Below are the code and all the weights of a small trained network. Each question names an input and a class and asks about switching units off, where a switched-off unit gives its printed mean instead of its output.

import numpy as np


def w(rows, s, z=0):
    codes = np.array(rows[::2]) - 128.0
    scale = np.full(codes.shape[1], s)
    scale[-1] = z or s
    return codes * scale


def norm(h):
    return h / np.sqrt((h * h).mean(-1, keepdims=True) + 1e-5)


def f(y):
    return y / 2 * (1 + np.tanh(0.7978845608 * (y + 0.044715 * y**3)))


def log_softmax(a):
    a = a - a.max(-1, keepdims=True)
    return a - np.log(np.exp(a).sum(-1, keepdims=True))


def net(x, mask):
    res = np.array(x, float).reshape(1, 5) / 4 @ E
    u = 0
    for l in range(2):
        y = f(norm(res) @ A[l][:, :-1].T + A[l][:, -1])
        res = res + np.where(mask[u : u + 13], y, B[l][:, -1]) @ B[l][:, :-1]
        u += 13
    return log_softmax(norm(res)[-1] @ U[:, :-1].T + U[:, -1])


A, B = {}, {}
E = w([
[93,87,240,187,218,118,170,34,78,128,174],'x0',
[124,130,127,123,125,124,131,125,129,123,132],'x1',
[171,134,233,89,180,155,225,254,247,139,170],'x2',
[127,81,140,43,86,202,132,115,83,189,176],'x3',
[74,101,73,155,128,34,190,232,32,155,201],'x4',
],0.00086)
A[0] = w([
[90,124,71,125,143,59,168,167,52,144,165,29],'0.n1',
[79,191,119,231,175,69,124,150,178,103,66,61],'0.n2',
[168,190,154,106,128,161,90,52,150,117,67,73],'0.n3',
[110,51,143,4,70,224,116,108,66,245,187,82],'0.n4',
[106,67,207,195,185,118,142,65,90,104,169,67],'0.n5',
[49,131,85,163,69,87,67,72,67,124,136,43],'0.n6',
[173,113,96,95,112,156,126,131,109,171,124,39],'0.n7',
[112,121,90,111,133,70,152,157,61,143,146,6],'0.n8',
[100,189,96,234,185,67,133,140,183,91,54,58],'0.n9',
[109,183,105,214,173,64,123,148,167,84,45,45],'0.n10',
[181,138,29,101,59,142,98,206,148,104,79,72],'0.n11',
[107,171,135,140,96,139,54,53,107,114,98,93],'0.n12',
[116,58,175,180,177,146,148,80,97,87,151,67],'0.n13',
],0.0025,0.0026)
B[0] = w([
[107,106,130,175,105,170,110,139,167,121,160,128],'0.n1',
[176,111,160,73,84,109,128,113,94,98,183,142],'0.n2',
[109,110,123,164,87,157,113,135,146,114,150,168],'0.n3',
[186,136,188,84,75,49,113,86,91,4,210,253],'0.n4',
[88,201,135,74,85,91,83,140,126,167,110,189],'0.n5',
[158,116,85,117,181,119,157,128,92,140,88,163],'0.n6',
[112,150,135,149,112,95,107,89,89,119,184,78],'0.n7',
[96,113,123,163,96,152,110,123,138,116,154,83],'0.n8',
[161,113,170,63,72,112,113,94,85,70,207,154],'0.n9',
[144,117,161,83,91,112,112,91,81,85,208,135],'0.n10',
[53,189,199,88,120,55,81,97,106,175,121,186],'0.n11',
[144,118,120,136,142,153,148,128,143,125,111,178],'0.n12',
[97,180,135,96,79,103,97,139,131,149,122,146],'0.n13',
],0.0032,0.0014)
A[1] = w([
[49,250,134,34,65,59,71,143,137,217,96,7],'1.n1',
[102,116,85,103,122,114,42,19,36,110,144,127],'1.n2',
[146,37,4,167,200,132,114,48,51,157,53,47],'1.n3',
[100,101,93,149,95,80,189,190,61,140,187,79],'1.n4',
[176,96,198,74,217,143,220,216,195,155,147,111],'1.n5',
[192,148,147,80,78,233,104,81,185,80,49,83],'1.n6',
[179,99,152,155,98,238,93,56,204,109,42,35],'1.n7',
[60,103,106,133,94,67,144,192,77,142,174,87],'1.n8',
[95,242,78,42,57,95,59,160,127,209,107,12],'1.n9',
[83,84,219,198,210,141,158,35,80,137,155,70],'1.n10',
[27,224,243,119,192,88,125,41,74,215,124,19],'1.n11',
[81,65,57,236,99,109,172,245,57,143,197,50],'1.n12',
[131,206,51,187,118,77,71,143,159,74,126,80],'1.n13',
],0.0022,0.0017)
B[1] = w([
[48,175,189,111,141,85,104,162,197,191,82,177],'1.n1',
[174,143,145,119,110,142,195,211,156,129,106,253],'1.n2',
[175,143,129,168,107,188,223,231,119,152,81,151],'1.n3',
[121,123,139,108,155,148,81,85,182,110,105,157],'1.n4',
[151,143,42,166,63,151,152,145,34,137,27,217],'1.n5',
[56,103,119,163,177,76,116,122,124,168,178,200],'1.n6',
[53,85,107,150,203,119,78,107,163,152,236,157],'1.n7',
[129,143,153,127,155,145,97,63,176,147,117,163],'1.n8',
[71,167,213,95,139,76,134,178,185,133,99,149],'1.n9',
[105,170,126,49,70,75,88,205,193,111,96,116],'1.n10',
[61,187,116,51,92,59,48,218,252,190,85,167],'1.n11',
[68,103,156,137,200,169,36,29,221,154,193,155],'1.n12',
[141,116,209,93,129,150,171,139,124,142,145,120],'1.n13',
],0.0028,0.0017)
U = w([
[16,241,212,26,64,18,59,224,224,246,22,2],'0',
[232,99,19,221,91,236,253,214,22,170,4,117],'1',
[233,101,221,37,34,47,108,55,57,2,248,212],'2',
[11,14,80,229,252,211,20,16,226,210,246,4],'3',
],0.0064,0.00041)

Each question gives the input, the list of numbers given to net, and the class t.
The units are the neurons (one row each of A and B). Each row of codes is followed by its name. A weight is (code - 128) times the scale printed after its matrix; where a second scale follows, it is the last column's (A, B and U).
mask holds one flag per neuron, layer by layer. A switched-off neuron (its flag False) gives its mean, the last column of its row in B, instead of its output. The means were averaged over made-up inputs and are rounded, as every weight is.
A unit's drop is (log p(t) with every unit on - log p(t) with that unit switched off) / (log p(t) with every unit on - log p(t) with every unit switched off).
The circuit of an input: a set's keep is (log p(t) with only the set's units on - log p(t) with every unit switched off) / (log p(t) with every unit on - log p(t) with every unit switched off). Starting from the 12 units with the biggest drops (on a tie, the unit counted first), units are removed one at a time, each time the one whose removal leaves the highest keep (on an exact tie, the one counted first), for as long as the keep stays at least 0.8.
circuit, biggest first: the units of the circuit, biggest drop first
top k neurons: the k neurons with the biggest drops, biggest first
top k neurons in layer l: the k neurons of layer l with the biggest drops, biggest first
drop of u: that unit's drop, to one decimal
input [-2,3,-2,6,-4], class 2: circuit, biggest first -> 0.n4
input [1,7,-8,-6,8], class 1: top 3 neurons in layer 0 -> 0.n6, 0.n4, 0.n3
input [1,7,3,-5,-8], class 3: top 2 neurons -> 0.n4, 1.n7
input [-5,-6,5,-6,3], class 2: circuit, biggest first -> 0.n9, 1.n11
input [8,-4,-4,5,8], class 0: top 2 neurons -> 0.n5, 1.n11
input [-6,7,-5,2,7], class 3: top 3 neurons in layer 0 -> 0.n1, 0.n5, 0.n13
input [-5,5,8,-7,-7], class 1: top 2 neurons in layer 0 -> 0.n4, 0.n5
input [1,2,5,-5,0], class 1: top 3 neurons -> 0.n4, 1.n5, 0.n11
input [-1,-3,4,8,8], class 2: top 2 neurons -> 0.n4, 1.n7
input [-4,0,5,0,-5], class 1: top 3 neurons -> 1.n5, 0.n5, 1.n12
input [-1,0,-1,-6,8], class 3: top 2 neurons -> 1.n12, 0.n4
input [-6,-2,-5,-3,8], class 3: top 3 neurons in layer 0 -> 0.n5, 0.n1, 0.n13
input [6,-8,7,5,-3], class 1: top 2 neurons -> 1.n5, 0.n11
input [4,3,1,5,-7], class 3: circuit, biggest first -> 1.n7
input [-6,8,-8,-2,-4], class 1: top 4 neurons in layer 0 -> 0.n5, 0.n6, 0.n13, 0.n12
input [3,-7,4,5,-7], class 3: top 2 neurons in layer 1 -> 1.n7, 1.n6
input [1,1,5,2,5], class 1: top 2 neurons in layer 1 -> 1.n5, 1.n7
input [-6,1,-2,8,-6], class 2: top 2 neurons -> 0.n4, 0.n5
input [0,-6,5,5,-5], class 1: top 3 neurons -> 1.n5, 1.n12, 0.n9
input [7,1,1,0,-7], class 0: circuit, biggest first -> 1.n11
input [3,1,-1,-1,5], class 3: top 2 neurons -> 0.n11, 0.n1
input [8,-2,3,5,8], class 0: top 2 neurons in layer 0 -> 0.n5, 0.n13
input [-1,8,4,-4,-3], class 1: top 2 neurons -> 0.n4, 1.n5
input [8,-3,-8,5,-1], class 0: top 3 neurons -> 0.n5, 1.n11, 0.n13
input [8,-8,-5,1,3], class 0: drop of 0.n5 -> 0.1
input [8,-1,-6,5,1], class 0: drop of 0.n5 -> 0.2
input [6,-7,3,3,5], class 0: drop of 0.n5 -> 0.6
input [0,8,-1,-2,-1], class 2: drop of 0.n4 -> 0.0
input [7,-7,5,3,5], class 0: top neuron -> 0.n5
